Here is a tiny trained network, its code and every weight. The questions are about switching its units off for an input and a class, where a switched-off unit gives its printed mean instead of its output.

import numpy as np


def w(rows, s, z=0):
    codes = np.array(rows[::2]) - 128.0
    scale = np.full(codes.shape[1], s)
    scale[-1] = z or s
    return codes * scale


def norm(h):
    return h / np.sqrt((h * h).mean(-1, keepdims=True) + 1e-5)


def f(y):
    return np.maximum(y, 0)


def log_softmax(a):
    a = a - a.max(-1, keepdims=True)
    return a - np.log(np.exp(a).sum(-1, keepdims=True))


def net(x, mask):
    res = np.array(x, float).reshape(1, 6) / 4 @ E
    u = 0
    for l in range(4):
        y = f(norm(res) @ A[l][:, :-1].T + A[l][:, -1])
        res = res + np.where(mask[u : u + 8], y, B[l][:, -1]) @ B[l][:, :-1]
        u += 8
    return log_softmax(norm(res)[-1] @ U[:, :-1].T + U[:, -1])


A, B = {}, {}
E = w([
[108,226,28,187],'x0',
[212,127,159,113],'x1',
[164,31,159,179],'x2',
[182,183,132,119],'x3',
[141,107,140,141],'x4',
[82,62,39,1],'x5',
],0.0019)
A[0] = w([
[171,31,117,29,2],'0.n1',
[247,210,27,84,156],'0.n2',
[136,203,160,220,202],'0.n3',
[152,237,167,136,181],'0.n4',
[125,80,113,107,143],'0.n5',
[44,170,154,45,62],'0.n6',
[65,87,51,83,135],'0.n7',
[4,136,161,69,58],'0.n8',
],0.0036,0.00081)
B[0] = w([
[39,57,159,140,234],'0.n1',
[67,149,31,142,221],'0.n2',
[145,34,58,94,251],'0.n3',
[132,83,15,107,222],'0.n4',
[36,116,125,151,182],'0.n5',
[121,148,101,135,193],'0.n6',
[58,252,126,217,244],'0.n7',
[190,246,90,152,199],'0.n8',
],0.0025,0.0022)
A[1] = w([
[172,79,124,2,201],'1.n1',
[147,140,201,135,1],'1.n2',
[114,196,219,134,177],'1.n3',
[61,46,138,117,185],'1.n4',
[110,166,65,111,202],'1.n5',
[185,119,154,148,138],'1.n6',
[169,152,167,106,4],'1.n7',
[86,175,136,164,45],'1.n8',
],0.0048,0.00084)
B[1] = w([
[61,117,226,235,199],'1.n1',
[97,189,91,60,150],'1.n2',
[157,144,89,138,154],'1.n3',
[115,83,149,180,239],'1.n4',
[66,150,147,41,251],'1.n5',
[110,153,80,85,167],'1.n6',
[102,173,254,89,137],'1.n7',
[141,44,110,130,173],'1.n8',
],0.0037,0.0027)
A[2] = w([
[82,92,117,206,116],'2.n1',
[174,143,86,174,118],'2.n2',
[124,166,145,222,142],'2.n3',
[166,158,84,178,166],'2.n4',
[77,86,162,191,118],'2.n5',
[172,57,243,60,226],'2.n6',
[115,173,253,13,252],'2.n7',
[77,130,55,167,227],'2.n8',
],0.0048,0.0017)
B[2] = w([
[112,90,201,153,202],'2.n1',
[179,92,154,82,155],'2.n2',
[149,96,103,70,166],'2.n3',
[164,116,161,51,170],'2.n4',
[135,96,120,181,205],'2.n5',
[90,205,119,251,200],'2.n6',
[168,198,194,183,189],'2.n7',
[165,106,240,39,253],'2.n8',
],0.0032,0.004)
A[3] = w([
[147,211,90,65,163],'3.n1',
[186,121,114,182,251],'3.n2',
[137,134,203,111,224],'3.n3',
[108,178,3,91,141],'3.n4',
[145,126,173,124,196],'3.n5',
[123,52,69,109,115],'3.n6',
[126,148,152,48,157],'3.n7',
[70,145,128,158,146],'3.n8',
],0.0051,0.0016)
B[3] = w([
[67,14,133,93,253],'3.n1',
[100,137,27,3,201],'3.n2',
[179,158,48,131,253],'3.n3',
[8,207,185,102,236],'3.n4',
[191,171,70,129,207],'3.n5',
[154,180,138,161,160],'3.n6',
[112,114,43,77,238],'3.n7',
[233,119,106,130,204],'3.n8',
],0.0036,0.0026)
U = w([
[254,108,42,89,140],'0',
[85,15,202,242,153],'1',
[153,119,77,187,1],'2',
[6,157,74,17,195],'3',
[183,241,185,204,99],'4',
],0.0091,0.0061)

Each question gives the input, the list of numbers given to net, and the class t.
The units are the neurons (one row each of A and B). Each row of codes is followed by its name. A weight is (code - 128) times the scale printed after its matrix; where a second scale follows, it is the last column's (A, B and U).
mask holds one flag per neuron, layer by layer. A switched-off neuron (its flag False) gives its mean, the last column of its row in B, instead of its output. The means were averaged over made-up inputs and are rounded, as every weight is.
A unit's drop is (log p(t) with every unit on - log p(t) with that unit switched off) / (log p(t) with every unit on - log p(t) with every unit switched off).
The circuit of an input: a set's keep is (log p(t) with only the set's units on - log p(t) with every unit switched off) / (log p(t) with every unit on - log p(t) with every unit switched off). Starting from the 12 units with the biggest drops (on a tie, the unit counted first), units are removed one at a time, each time the one whose removal leaves the highest keep (on an exact tie, the one counted first), for as long as the keep stays at least 0.8.
units of the circuit, in order: the units of the circuit, biggest drop first
most important unit: the unit with the biggest drop
k most important neurons: the k neurons with the biggest drops, biggest first
top k neurons in layer l: the k neurons of layer l with the biggest drops, biggest first
drop when u is switched off: that unit's drop, to one decimal
input [-5,5,-4,-4,-6,1], class 4: units of the circuit, in order => 2.n7, 2.n6
input [-3,6,7,-4,-6,-4], class 4: most important unit => 2.n6
input [5,-1,5,-6,-6,2], class 1: units of the circuit, in order => 3.n2, 2.n1, 3.n7
input [-6,0,-6,-5,-4,-4], class 0: units of the circuit, in order => 1.n3, 3.n4, 1.n5, 3.n3
input [3,3,8,1,1,1], class 0: units of the circuit, in order => 3.n2, 3.n1
input [-8,8,-6,-1,-7,8], class 1: 2 most important neurons => 1.n1, 0.n1
input [-1,6,-2,-8,-2,6], class 1: 2 most important neurons => 1.n4, 0.n1
input [-4,-6,-1,1,1,-6], class 0: 2 most important neurons => 3.n4, 0.n1
input [-5,-7,0,8,-3,-1], class 4: top 2 neurons in layer 0 => 0.n7, 0.n2
input [6,6,2,6,4,1], class 3: 2 most important neurons => 0.n2, 3.n4
input [0,6,-5,2,-1,-7], class 3: 2 most important neurons => 0.n4, 2.n8
input [-1,0,-4,6,-3,-5], class 3: 2 most important neurons => 0.n4, 1.n5
input [6,-3,0,-3,-1,-4], class 0: 2 most important neurons => 2.n8, 3.n4
input [-5,5,-4,8,-7,4], class 4: most important neuron => 1.n1
input [-1,7,3,-8,5,-5], class 2: top 2 neurons in layer 2 => 2.n6, 2.n8
input [-8,2,-6,1,-7,6], class 4: 2 most important neurons => 1.n1, 2.n7
input [4,-8,8,3,-1,-2], class 0: drop when 3.n7 is switched off => -0.1
